In the rows, 128 means zero.
[134 115 122 122 115 123 130 167 125  96 189 135 105 136 113 115 125 126
 123 117 128 121 103 141  88  87 132 107 117  67 145 120 145 140 117 149
 101 136 102 118 182]
5
[117 106 111 149 127 134 133 125  94 132 174 108 135 160 111 162 122 120
  86 112 142 113 137 119 146 109 151  97 143  83 199  85 142 124  91 126
 137 154 129 115 105]
0
[107 112 168 138  88 139 116 121 134 170  97 111 137 110 114  97 136 137
 144  95 115 146 125 149 129 134 136 142 124 125  86 175 112 157 140 108
 127 101 122 141 141]
7
[132  83 139 135 116 167 113 149  98 109 120 109 116 144 149 108  84 148
 117  97 130  97 120 158 111 160 128 157 182 106 102 151 121  99 146  93
 146 101 139 160 125]
7
[123 136 105  79 143 128 114 122 124 115 149 138 131 127  93 132 134 101
  72 146 115 102 163 126  81 160 162  99 150 105  96  97 116 142 117 126
 138 122 151 103 140]
6
[129 124 140 155  82 202 131 163 128 129  78 156 101 164 135 115 135 115
 113 146 152 110 115 132  61 166  90 147 117 154 154 155 107  92 156  95
 124 137  83 102 151]
7
[130 108 114 124 159 111 132 110  84 163 144 132 102 104 143 157 162 137
 157 135 151 141 144 176 106 121 128 104 135 103 152 154 128 135 108 162
 139 121 111 142 129]
0
[112 117 149  96 102 164 113 140 145 130 110 106 125  96 132  75 107 134
 148 107  99 142 107 162 145 171 109 156 131 164  98 169  99 134 153 146
 107 136 136 144 165]
1
[127 133 157 134 108 143 149 162 178 133 190 146 120 139  78 128 133 145
 111 113 118 134 113  83 103 121 164 106 130  79 121 105  98 173 138 119
 116  97 172 130 128]
9
[ 99 133 132  88  58 114  97 112 200 180 110 103 141 137  76 120 175  97
  90 148 140  81 140  92  92 137 124 119  84  68  81 143 183 156 121 144
  94 141  85  97 209]
5
[118 138  57 215 175 106  73  72  61 126 168 146 123  65  98 159 151 113
 119 183  73 126 130 130 163 138 129  82 141 193 103  95 152 117  79  91
 112 166 131 143 124]
6
[118 114 119 111 106 174 119 142 116 122 137 101 118 158 106 149 115 146
 130 119 135 118 158 120  74 130 142 173 142 117 157 130 164 120 165 116
 166 111 117 124 151]
8
[141 126 144 106 116 104 168 164 171  59 105 131 134 171 177  82 100 169
 151 105 101 125 140 167  87  94 175 170 137  87  81 146 114 112 145 163
 117 111 123 115 131]
8
[154 118 138  56 124 136  92  79 166 183 135 122  84  91 163 170 169  68
 198 163 137 190  91 150  90 140  44 122  98  97 123 137 123 140  96 183
 135 101  83 138 140]
0
[132 137 130 127 121 131 152 132 139  89 116 146 116 139 170 126 137 162
 130 121 158 147 146 162 115  83 116 129 110 116 154 142 170 103 126 126
  93 147  80 101 130]
2
[124 133 123 174  89 111 163 144 112  91  97 138 156 145 173  85 116 156
 149 120 162 122  82 172 164 115 116 157 147 114 222 124 114  98 143 134
  99 130 156 131 109]
6
[143 153 115  47 129 124 117 138 144 145 144 105 126 148 135 113 117  94
  72 145 194 118 142 160  88 142 107 114 188  91 146 103  99 169  96 113
 128  88 163 126 146]
6
[150 126 115 122 138 102 123 142  71 115 184 124 158 110 149 112  87 102
 127 101 150 128  88 160 164 111 111 122 151 106 158 136 134 104 130 158
 107 152 142 153 144]
5
[ 99  75 153 127 103 153 138 156 100 112 101  88 153 123 116 118 119 179
 129  62 127 116 120 134 138 126 134 193 140  93 133 142 154 130 160 157
 113 138 113 143 137]
9
[143 164 139 113 122 155 123 176 162 136 104 150 151 151 115  95  95 173
 149 140 142 123 110 111 107  91 102 145 133 123  88 158 136 133 124 140
 114 109 128 133 148]
7
[118 112 137 130 100 123 126 111 142 150 157 131 103 120 123 151 162 109
 118 136 110 116 127 118 113 131 125 129 122 118  99 112 153 123 142 127
  97 124 140 132 137]
8
[111 120 157 119 129 126 129 134 171 101 151 137 117 119 121 119 129 124
 123 122  98 145 108 118 118 100 137 114 127 101  90 112 136 152 121 159
  91 117 125 119 125]
9
[140 147 153 102 146 143 138 137 155 160 108 132 125 120 119 105 118 177
 129 131 120 142 129 140  83 132 151 102 149 139 171 145 110 171 133 150
 141 113 122 125 149]
3
[144 117 160 147 107 129 121 131 107 149 123 119 119 109 121 127 125 137
 163 104 167 166 112 123 137 120 139 141 118 111 132 146 132 144 101 144
 129 130 115 142 120]
9
[134 110 146 123 104 149 140 145 151  63 105 148 117 149 153 127 126 149
 134 119 127 129 119 123  77 122 149 140 132 109 127 138 153 114 135 158
 101 146  96 112 155]
9
[133 108 114 156 122 138 110 112 145 126 137 111  88 137 125 142 105 104
 143 121 140 139  87 162 138 120 105 130 116 121 177 102 120 137  94 112
 128 114 106 126 136]
1
[123 110 137 124 147 113 108 133 104 109 164 132 151 134 122 165 125 104
 106  95 107 100 139 106 135 106 174 125 123 107  86 107 190 123 132 144
 112 123 141 131 126]
8
[138 141 114 121 104 154 125 125 136 108 147 171 131 142 145 176 120  96
 151 112  97 166  79 103 113  81 124 125  99 101 208  89 141 104 115 129
  99 138 136 106 154]
0
[120 138 149 150 113 134 122  86 152 211 132 102  89  38 148 137 176 111
 133 149  79 144  95 160  52 127 101 178 141  85  90 106 148 151 167 145
  96 106 165 134 197]
7
[124 114 138 135 144 158 141 123 124  67 116 112 100 149 149 111  87 182
 116 122 151 117 147 160 129 139 157 130 168 180 181 115 153 149 146 121
 136 118 149 127 134]
1
[139 122 110 169 121 133 142 141 114 115 138 119 115 130 142 132 138 151
 116 142 175 115 121 152 121 158 104 130 162 108 151 147 107 125 150 138
 131 137 137 148 120]
9
[151 157 110 162 155 123 126 171 126 159 110 115 136 160 158 131 129 146
 124 150 142 128 135 145 136 113 124 101 132 146 149 154 146 132 108 145
 119 127 115 142 148]
8
[125  89 111 154 112 133 131 128  79 104 127 102 140 146 136 151 120 134
 135  78 108 125 111 147 173 126 114 147 123 116 172 110 143  88 147 111
 116 159 105 135 146]
5
[158 104 101 162 107 175 163 146  87 137  59 142 188 201 146 111  95 147
 142 125 203 107 123  87  97 186  79 141 146  99 220  99  64  96 147 124
 171 156  92 127  99]
7
[131 115 155 117 120 125  81 184 154  50 123 123 134 156 141 160 127 181
 140 100  89 120  96 133 140 107 208 125 127 149 112  89 202 179  91 168
 133 104 114 117 151]
3
[128 133 127 108 146 150 149 132 153  95 138 149 129 164 106 133 100 162
 158 114 134 126 125 104 119  80 106 127 138 138 159 105 125 125 118 134
 101 135 114 123 144]
1
[136 166 136 109 100  90 119 115 215 100 150 129 112 139 117 121 128 175
 145 185 179 140 147 110  90  95 175 159 148 144 120  97 150 189  78 124
 145  64 136 117 109]
3
[133 147  82 119 149 146 119 158 110 144 204 151  78 107 104 129 133 141
 133 152 164 176 161 172  54  92 136 127 138 132 132 165 119 156  98 122
 134 120 121 120 165]
4
[145 112  99 125 144 128  80 107 133 102  96 143 122 112 171 112  94 167
 126 107 139  80 124 181  98 162 154 129 153 103 102 144 170 139  95 109
 127 149 113 129 161]
2
[108 122 164 104 142 120  98 132 124 115 175 138 107 102  96 128 128 122
 119  88 102 127 115 143 137  96 141  79 122 140  83 131 124 176 124 128
 134  97 139 133 120]
2
[117 112 102  72  92 204 138 118 138  95 140 119  96 156  68 129  79 185
 112 134 150 155 163  96 122 126 109 137 149 168 197 133 147 131 140  94
 134 118 135 132 150]
1
[111 130 160 122 113 112 147 168 161  91 151 118 127 144 106 113 113 178
 107  84 106 123 117 161 138  88 183 131 148 100 151 141 103 165 148 128
 133  78 162 127 114]
3
[137 144  87 109 201 108  93 117 120 193 152 133 146 134 117 173 136 139
 133 124 162  87 176 140  93 131 167 123 161  91  68 119 169 134  80 145
 145 145 134 118 151]
4
[109  87 118  78 125 168 128 133 109 155 133 105 135 159 117 162 104 136
  81  87 122  95 128 153 115 136 154 143 153  98 202  97 169 126 111 138
 132 141 126 107 145]
0
[111 121 118 138 149 118 101 119 154 100 175 146  71 121 142 129 132 139
 131 141 150  98 148 155  76  97 147 112 155 100 128 150 148 126  76 112
 123 114  99 123 132]
2
[139 123 132  86  96 120 156 137 150  95 144 110 118 168 123 109 119 145
 114 124 173 124 134 180  85 129 142 141 176 118 181 144  79 155 127 119
 159  75 140 133 122]
6
[109 117 149  54  87 145 129 154 139 138 144  96 129 158  98 125 113 132
 126 100 102 141 108 133 113  78 117 129 143 115 140 124 114 145 111 165
 133 113 122 127 153]
0
[134 118 128 122  92 160 147 117 109 133 108 101 111 149 112 100  86 190
 108 133 165 122 134 143 134 115 115 153 139 153 189 116 200 114 137 106
 115 153 112 119 157]
5
[149 121  99 111 127 132 155 103 128  80 120 120  84 141 137 142 107 146
 111 127 113 138 132 142 104 122 113 157 142 123 173  95 105 116 142 121
 128 135 139 116 149]
5
[149  96 155 124  67 163 132 137 151 117 194 126  88 143  98 147 131  97
 146 119 120 146  44 124  90 117 101 153  98 152 213  73 129 145 107 155
 123 154  73 104 162]
5
[121 121 163 102 126 133 139 129 147 123 139 135 141 140 112 120 110 135
 113 113 131 140 119  95 139  95 121 108 144 135 102 123 146 131 119 137
  87 121 125 139 116]
9
[157 115  97 165  84  89 114 110 124  84 179 110 160 133 136 177 153 134
 147 137 154 120  98 127 132 117 166 151 135  75 163  68 198 131  84 152
 131 136 127 132 136]
6
[139 133 101 177 174 104 110 140 119 115 111  98 110 152 137 143 101 149
 124 100 119  93 117 158 174 141 152 132 146 110 160  97  90 156 107 115
 159 117 169 132 126]
5
[105 124 184 129  98 133  79 151 171 140 122 140 143 104 111 103 149 113
 171 110 124 115  80 108 117 148 135 136  93  94 102 127 121 169 136 146
 127 101 110 120 125]
3
[148 133 139 198 144 107 164 129  92 133 129  86 145 156 139 118 110 123
 117 104 120 153 106 127 184  89 102 100 116 133 196  79  90 120 134 113
 124 141 117 133 110]
5
[146 123 133 173 125 105 141 141 139  85 154 170 106 128 148 133 142 127
 129 132 165 130 105 112  83  91 144  99 128  75 147 135 134 144  99 144
  81 127 116 134 144]
9
[117 104 144 163 127 113 134 100 142  53 114 141 124 137 120 147 131 150
 177  83 134 145 127  98 162 108 147 124  99 113 157 109 103 175 150 117
 129  86 156 141 109]
1
[117 125 148 123  99 122 124 127 155 121 108 121 114 109 140 120 134 151
 126 134  92 158 106 110 149 113 127 128 123 121 124  98 143 128 123 140
  92 110 143 130 125]
3
[121 127 105 132  97 157 105 146 121 121 137 138  85 129 159 130 141  96
 103 141 152 161 112 139 105 101  70 114 112 103 129 121 164 106 130 109
  72 135 126 115 172]
4
[124 126 143 154 161 136 106 156 115  94 136 115 159 143 123 139 123 130
 115 120 124 111 165 115 103 111 169 127 135 135  86 175 147 135 132 134
 155  98  97 137 126]
7
[131 119 116  80  76 162 119  77 117 179 148 128 117 117  84 173 125  92
 116 134 169 156  90  89 161 132  58 127 135 128 239  97 150 118 112 109
 112 116 163 143 121]
6
[131 112 101 169 118  95 178 115 110 117   4 146 153 167 166 144 139 134
  94  90  93 122 151 179 145 129 159 161 103 139 109 141  82  75 112 121
  97 161  89  90 118]
7
[137 112 145 153 166 144 112 107 143 128 184 110 104 130 127 154 137 106
 131 135  98 130 101 121 129 129  94  80 127 148 165 105 138 149 135 121
 128 121  97 142 140]
5
[122 115 128 103  87 122 164 138 146  97 135 126 115 150 149 106 143 115
  86 129  96 143 146 144  99 112 116 120 137 134  98 139 101 112 148 128
  77 137 116 125 146]
8
[120 141 126 122  80 161 109 178 115 137 132 163  90 142  93 116 120 111
  96 153 153 144  86 123  89  99 104  54 109 107 201 131 143 128 123 130
 113 126 101 100 166]
3
[ 69 123 115  74 102 200  97 164 134  64 172  87 132 116  86  90 108 180
 115 119 158 147 168 150 160 121  76 143 158 149 139 201 167 173 184 113
 108 123 130 151 167]
1
[107 104 164 139  80 114 135 135 133  72 118 122  99 142 125 118 122 142
 134  89 133 129 123 130 115  95 162 155 147 103  99 140 113 125 136 114
 116  97 144 135 125]
9
[111 135 119  94 112 149 133 105 112 111 118 146 134 109 104 119 105 124
 107  97 150 150 144 108 147 114  90 154 117 149 163 136  90 121 134 107
 121 145 133 116  98]
2
[127 136 164 130 147 135 105 117 136 154 127 131 113 136  96 102 104 156
 157  94 178  92 133 161 153 158 137  92 149 121  90 145 105 174 136  88
 149 109 165 140 123]
1
[125 109 151 149 125 129 113 125 119 106 135 146 132 126 168 144 140 152
 187 105 104 134 119 128 130 125 166 144 128 135 109  97 191 131 144 132
 109 124 141 136 136]
8
[121 112 182 134 146 136  82 184 154  64 172 166 100 117  88 147 161 146
 140 110 107 105 101 114 125 140 174 103  92 143  74 131 129 199 126 148
 138  85 121 124 103]
3
[128 113 110 193 143 121  95 124  76  98 192 137 134 105 133 160 140 127
 135 140 158 126  99 175 154 145 125  85 144 145 186 137 158 132 145 127
 153 133 102 145  96]
3
[110 140 127 125 110  76 140 174 144 101  94 125 144 124 177  87 127 157
 143 133 129 134 102 184 147  73 128 145 136  95 128 162 135 101 125 187
  85 104 117 131 131]
3
[ 93 118 135  98  92 120 120 143 152 137 102 131 123 128  91 105 118 173
 125 113  99 121 114 127 100  98 170 106 150 103  99 147 155 171 133 159
 110  99 150 135 187]
9
[122 146 118 182 170 101 136 134  67 196 100 139 168 107 155 112 123 116
 118 122 152 166 159 120 191 100 115  61 124  72 117 164 120 106 139  92
  97  85 167 166 103]
7
[128  58 130 136 159 149 170  99 133 106 186 127  67 141 127 141 108 158
  49 134 176  93 163 105  41 110 149 100 194  59 203 123 172 132 116  93
  95  87 121 157 124]
9
[121 122 143 124  74 166 126 156 129  81  98 122  84 159 128 105 122 172
 116 127 170 136 135 145 110 126 145 140 140 130 193 130 152 150 122  85
 123  91 145 118 147]
6
[127 127 120 166 163 133 138 103 102 100 160 165 129 120 152 170 160 101
 130 130 144 116 133 136  77 103 119 122 114 116 152 133 172  83 162 177
 112 181  97  94 134]
4
